Below are the code and all the weights of a small trained network. Each question names an input and a target symbol and asks about switching units off, where a switched-off unit gives its printed mean instead of its output.

import numpy as np


def w(rows, s, z=0):
    codes = np.array(rows[::2]) - 128.0
    scale = np.full(codes.shape[1], s)
    scale[-1] = z or s
    return codes * scale


def f(y):
    return y / 2 * (1 + np.tanh(0.7978845608 * (y + 0.044715 * y**3)))


def softmax(a):
    e = np.exp(a - a.max(-1, keepdims=True))
    return e / e.sum(-1, keepdims=True)


def log_softmax(a):
    a = a - a.max(-1, keepdims=True)
    return a - np.log(np.exp(a).sum(-1, keepdims=True))


def net(x, mask):
    ids = ['αγελξπσψ'.index(c) for c in x.split()]
    T = len(ids)
    res = E[ids] + P[:T]
    r = res
    for j in range(2):
        rows = slice(3 * j, 3 * j + 3)
        q, k, v = (r @ M[0][rows].T for M in (Q, K, V))
        z = softmax(np.where(np.tri(T) > 0, q @ k.T / 3**0.5, -1e9)) @ v
        o = O[0][rows]
        res = res + np.where(mask[j], z, o[:, -1]) @ o[:, :-1]
    y = f(res @ A[0][:, :-1].T + A[0][:, -1])
    res = res + np.where(mask[2:14], y, B[0][:, -1]) @ B[0][:, :-1]
    return log_softmax(res[-1] @ U[:, :-1].T + U[:, -1])


Q, K, V, O, A, B = {}, {}, {}, {}, {}, {}
E = w([
[185,157,145,103,102],'α',
[82,91,23,89,176],'γ',
[170,116,140,211,161],'ε',
[164,17,74,106,94],'λ',
[97,145,157,69,109],'ξ',
[150,170,187,94,125],'π',
[46,93,143,98,40],'σ',
[215,145,10,174,102],'ψ',
],0.013)
P = w([
[162,169,114,203,117],'0',
[119,224,126,249,120],'1',
[253,128,175,116,171],'2',
[76,176,122,204,114],'3',
[218,76,202,116,216],'4',
[71,176,120,165,103],'5',
[170,59,234,100,234],'6',
[86,176,101,143,91],'7',
[199,21,168,101,186],'8',
[69,173,128,150,99],'9',
[186,74,225,35,159],'10',
[73,177,124,146,85],'11',
[202,34,159,70,142],'12',
],0.0055)
Q[0] = w([
[122,165,105,194,103],'head 1',
[49,157,156,220,56],'head 1',
[70,141,94,91,54],'head 1',
[186,194,160,94,166],'head 2',
[66,100,71,80,48],'head 2',
[254,69,210,96,154],'head 2',
],0.008)
K[0] = w([
[75,165,174,147,148],'head 1',
[173,226,184,163,81],'head 1',
[157,122,197,156,113],'head 1',
[84,124,110,137,113],'head 2',
[195,141,208,134,109],'head 2',
[89,2,109,37,79],'head 2',
],0.0099)
V[0] = w([
[255,117,113,155,86],'head 1',
[169,66,185,179,121],'head 1',
[162,207,148,148,99],'head 1',
[91,222,223,162,81],'head 2',
[173,65,91,39,213],'head 2',
[129,30,172,124,7],'head 2',
],0.0064)
O[0] = w([
[213,149,189,125,89,255],'head 1',
[189,81,194,144,98,162],'head 1',
[103,197,198,216,110,140],'head 1',
[32,134,165,156,80,84],'head 2',
[254,182,106,40,221,120],'head 2',
[208,30,234,154,88,218],'head 2',
],0.0052,0.0021)
A[0] = w([
[166,32,174,171,26,202],'neuron 1',
[194,67,156,189,171,131],'neuron 2',
[129,109,226,135,83,195],'neuron 3',
[133,238,172,224,126,135],'neuron 4',
[66,167,199,244,179,131],'neuron 5',
[114,118,165,41,116,89],'neuron 6',
[94,255,153,146,50,171],'neuron 7',
[162,165,68,90,181,175],'neuron 8',
[171,147,63,246,224,252],'neuron 9',
[214,76,133,8,219,129],'neuron 10',
[208,40,166,215,140,113],'neuron 11',
[99,122,226,107,127,208],'neuron 12',
],0.007,0.0029)
B[0] = w([
[150,150,165,197,127,254],'neuron 1',
[88,181,181,59,56,189],'neuron 2',
[207,88,137,172,174,208],'neuron 3',
[139,254,96,72,126,168],'neuron 4',
[101,143,205,66,99,154],'neuron 5',
[127,107,162,122,93,145],'neuron 6',
[92,230,117,188,173,187],'neuron 7',
[109,75,151,114,130,156],'neuron 8',
[100,31,107,62,85,201],'neuron 9',
[84,180,115,44,109,231],'neuron 10',
[127,170,190,106,82,211],'neuron 11',
[149,66,137,167,175,188],'neuron 12',
],0.0069,0.0057)
U = w([
[169,180,75,169,135,76],'α',
[82,104,91,70,195,253],'γ',
[114,141,163,80,76,71],'ε',
[182,2,158,192,118,209],'λ',
[54,177,132,141,164,99],'ξ',
[153,185,107,164,194,85],'π',
[47,136,137,178,68,55],'σ',
[129,152,54,174,118,121],'ψ',
],0.007,0.0025)

Each question gives the input, a string of symbols that net reads in full, and the target symbol t.
The units are the heads (3 rows each of Q, K, V and O) and the neurons (one row each of A and B). Each row of codes is followed by its name. A weight is (code - 128) times the scale printed after its matrix; where a second scale follows, it is the last column's (O, A, B and U).
mask holds one flag per unit, heads first, then neurons. A switched-off unit (its flag False) gives its mean, the last column of its rows in O or B, instead of its output. The means were averaged over made-up inputs and are rounded, as every weight is.
A unit's drop is (log p(t) with every unit on - log p(t) with that unit switched off) / (log p(t) with every unit on - log p(t) with every unit switched off).
The circuit of an input: a set's keep is (log p(t) with only the set's units on - log p(t) with every unit switched off) / (log p(t) with every unit on - log p(t) with every unit switched off). Starting from the 12 units with the biggest drops (on a tie, the unit counted first), units are removed one at a time, each time the one whose removal leaves the highest keep (on an exact tie, the one counted first), for as long as the keep stays at least 0.8.
circuit, biggest first: the units of the circuit, biggest drop first
most important unit: the unit with the biggest drop
k most important neurons: the k neurons with the biggest drops, biggest first
heads that matter: for each layer, one digit per head in row order, 1 if its drop is at least 0.15 and else 0, layers parted by /
drop of u: that unit's drop, to one decimal
input ξ α λ λ σ ψ ψ ξ ε σ ξ, target λ: heads that matter -> 01
input λ γ γ ε ξ α λ ψ ξ γ α, target γ: circuit, biggest first -> head 2; neuron 10; head 1
input ψ α ξ α π ε ξ α λ, target ε: circuit, biggest first -> neuron 10; head 2; neuron 2; neuron 11
input σ σ α, target λ: circuit, biggest first -> head 2; neuron 3
input ε γ π α ξ ψ π γ π λ γ ξ π, target γ: most important unit -> head 2
input ε ξ γ λ ξ γ ε, target γ: circuit, biggest first -> head 2; head 1; neuron 9; neuron 10
input ε σ ξ α ε π ε π π, target λ: 3 most important neurons -> neuron 3; neuron 12; neuron 10
input ξ ε ψ σ ξ λ ε, target ε: heads that matter -> 00
input ε π π γ γ λ ξ ψ σ π λ λ ψ, target ε: 2 most important neurons -> neuron 10; neuron 2
input λ ε π ξ ε, target ε: 3 most important neurons -> neuron 2; neuron 11; neuron 10
input γ π ε, target γ: drop of head 2 -> 0.6
input ε γ ψ, target γ: drop of neuron 9 -> 0.3
input ξ π ξ ψ π σ α, target λ: drop of neuron 7 -> 0.1
input ξ α ξ ψ σ λ ξ σ ξ ψ γ ε λ, target ε: most important unit -> neuron 10
input α ψ γ λ ψ, target ε: drop of neuron 11 -> 0.1
